Here is a tiny trained network, its code and every weight. The questions are about switching its units off for an input and a class, where a switched-off unit gives its printed mean instead of its output.

import numpy as np


def w(rows, s, z=0):
    codes = np.array(rows[::2]) - 128.0
    scale = np.full(codes.shape[1], s)
    scale[-1] = z or s
    return codes * scale


def norm(h):
    return h / np.sqrt((h * h).mean(-1, keepdims=True) + 1e-5)


def f(y):
    return y / 2 * (1 + np.tanh(0.7978845608 * (y + 0.044715 * y**3)))


def log_softmax(a):
    a = a - a.max(-1, keepdims=True)
    return a - np.log(np.exp(a).sum(-1, keepdims=True))


def net(x, mask):
    res = np.array(x, float).reshape(1, 4) / 4 @ E
    u = 0
    for l in range(3):
        y = f(norm(res) @ A[l][:, :-1].T + A[l][:, -1])
        res = res + np.where(mask[u : u + 9], y, B[l][:, -1]) @ B[l][:, :-1]
        u += 9
    return log_softmax(norm(res)[-1] @ U[:, :-1].T + U[:, -1])


A, B = {}, {}
E = w([
[61,96,95,250,97,84,88,106],'x0',
[84,40,194,118,119,157,100,58],'x1',
[182,103,55,160,84,165,90,81],'x2',
[152,159,207,119,193,106,145,58],'x3',
],0.0019)
A[0] = w([
[207,86,50,154,63,164,102,35,36],'0.n1',
[78,97,109,139,115,118,73,151,43],'0.n2',
[208,197,168,57,220,163,176,147,97],'0.n3',
[41,73,174,59,99,130,163,242,19],'0.n4',
[64,90,213,178,200,86,92,38,56],'0.n5',
[41,70,162,62,83,169,157,251,41],'0.n6',
[141,202,19,216,122,48,136,210,58],'0.n7',
[190,181,151,82,174,132,164,129,43],'0.n8',
[83,62,86,175,65,107,91,140,3],'0.n9',
],0.0031,0.0023)
B[0] = w([
[185,85,84,180,204,227,16,83,178],'0.n1',
[114,175,135,45,152,168,155,104,106],'0.n2',
[195,183,72,82,98,56,173,56,254],'0.n3',
[109,64,69,53,21,176,134,64,132],'0.n4',
[52,70,232,201,159,121,181,156,196],'0.n5',
[81,91,66,37,16,178,149,83,149],'0.n6',
[4,206,48,157,107,74,82,252,242],'0.n7',
[186,97,123,117,84,88,163,147,147],'0.n8',
[187,181,166,75,206,121,161,122,144],'0.n9',
],0.003,0.0017)
A[1] = w([
[239,186,40,97,73,178,102,161,90],'1.n1',
[144,134,129,173,135,156,133,161,4],'1.n2',
[115,146,189,85,88,60,254,189,85],'1.n3',
[136,168,187,187,218,75,170,105,114],'1.n4',
[244,200,119,67,153,47,208,105,88],'1.n5',
[168,85,194,147,113,132,164,51,64],'1.n6',
[198,69,96,201,175,211,28,114,73],'1.n7',
[136,143,133,108,129,124,92,171,68],'1.n8',
[129,187,122,170,141,118,123,181,80],'1.n9',
],0.0035,0.0037)
B[1] = w([
[51,59,213,123,203,102,125,126,218],'1.n1',
[93,94,141,112,137,127,65,143,56],'1.n2',
[184,101,92,179,196,179,67,19,183],'1.n3',
[81,40,150,64,12,206,83,159,182],'1.n4',
[238,203,223,2,87,98,179,64,250],'1.n5',
[111,157,112,200,122,87,168,227,136],'1.n6',
[219,97,91,103,136,221,3,44,197],'1.n7',
[107,122,105,171,108,106,144,92,84],'1.n8',
[110,124,118,100,86,149,124,151,126],'1.n9',
],0.0029,0.0019)
A[2] = w([
[54,96,255,193,190,94,158,110,34],'2.n1',
[222,162,130,118,90,72,216,87,55],'2.n2',
[248,231,204,55,174,51,201,103,64],'2.n3',
[215,128,89,161,189,204,43,76,6],'2.n4',
[204,135,131,123,220,195,46,93,22],'2.n5',
[100,99,76,182,76,161,50,142,84],'2.n6',
[78,84,231,222,185,121,199,92,46],'2.n7',
[85,220,56,148,183,48,120,235,49],'2.n8',
[91,249,45,193,143,58,134,227,5],'2.n9',
],0.0041,0.0031)
B[2] = w([
[111,77,205,194,218,177,217,213,156],'2.n1',
[130,138,181,146,182,96,152,116,170],'2.n2',
[221,223,184,48,203,43,168,59,253],'2.n3',
[204,77,80,168,214,164,37,69,160],'2.n4',
[190,121,48,184,154,132,70,122,147],'2.n5',
[215,150,159,138,194,117,159,85,175],'2.n6',
[62,96,213,171,210,164,181,253,154],'2.n7',
[121,203,129,131,62,53,75,198,185],'2.n8',
[38,202,133,198,40,28,54,208,191],'2.n9',
],0.0048,0.004)
U = w([
[14,244,43,243,17,14,26,245,64],'0',
[16,10,252,244,249,220,240,223,183],'1',
[241,244,232,15,220,17,240,21,109],'2',
[230,38,13,241,240,236,2,11,238],'3',
[18,24,27,14,5,238,216,31,7],'4',
],0.0065,0.0015)

Each question gives the input, the list of numbers given to net, and the class t.
The units are the neurons (one row each of A and B). Each row of codes is followed by its name. A weight is (code - 128) times the scale printed after its matrix; where a second scale follows, it is the last column's (A, B and U).
mask holds one flag per neuron, layer by layer. A switched-off neuron (its flag False) gives its mean, the last column of its row in B, instead of its output. The means were averaged over made-up inputs and are rounded, as every weight is.
A unit's drop is (log p(t) with every unit on - log p(t) with that unit switched off) / (log p(t) with every unit on - log p(t) with every unit switched off).
The circuit of an input: a set's keep is (log p(t) with only the set's units on - log p(t) with every unit switched off) / (log p(t) with every unit on - log p(t) with every unit switched off). Starting from the 12 units with the biggest drops (on a tie, the unit counted first), units are removed one at a time, each time the one whose removal leaves the highest keep (on an exact tie, the one counted first), for as long as the keep stays at least 0.8.
circuit, biggest first: the units of the circuit, biggest drop first
unit that matters most: the unit with the biggest drop
k most important neurons: the k neurons with the biggest drops, biggest first
top k neurons in layer l: the k neurons of layer l with the biggest drops, biggest first
drop when u is switched off: that unit's drop, to one decimal
input [0,-5,6,-2], class 0: circuit, biggest first -> [0.n7]
input [-5,8,5,5], class 3: top 2 neurons in layer 1 -> [1.n1; 1.n7]
input [2,1,-6,-8], class 4: circuit, biggest first -> [0.n6; 0.n4]
input [-1,2,-4,8], class 1: top 2 neurons in layer 1 -> [1.n4; 1.n7]
input [-3,-4,5,-2], class 3: circuit, biggest first -> [0.n1; 2.n4]
input [8,3,5,6], class 1: circuit, biggest first -> [0.n5; 2.n7]
input [-3,-6,-7,-4], class 0: top 4 neurons in layer 0 -> [0.n7; 0.n9; 0.n6; 0.n2]
input [6,3,0,-8], class 3: top 2 neurons in layer 1 -> [1.n6; 1.n7]
input [7,2,6,8], class 1: 4 most important neurons -> [0.n5; 2.n7; 1.n3; 2.n1]
input [-4,0,0,-4], class 4: 2 most important neurons -> [0.n6; 0.n4]
input [-8,4,5,-3], class 3: top 2 neurons in layer 0 -> [0.n1; 0.n9]
input [1,-4,-3,2], class 0: top 3 neurons in layer 0 -> [0.n7; 0.n9; 0.n2]
input [0,3,-2,-2], class 4: 2 most important neurons -> [0.n6; 0.n4]
input [4,-3,-5,8], class 1: unit that matters most -> 0.n5
input [4,5,-2,1], class 1: drop when 0.n8 is switched off -> 0.0
input [6,-7,7,6], class 0: drop when 0.n7 is switched off -> 3.7
input [0,4,7,8], class 3: drop when 0.n1 is switched off -> 0.5
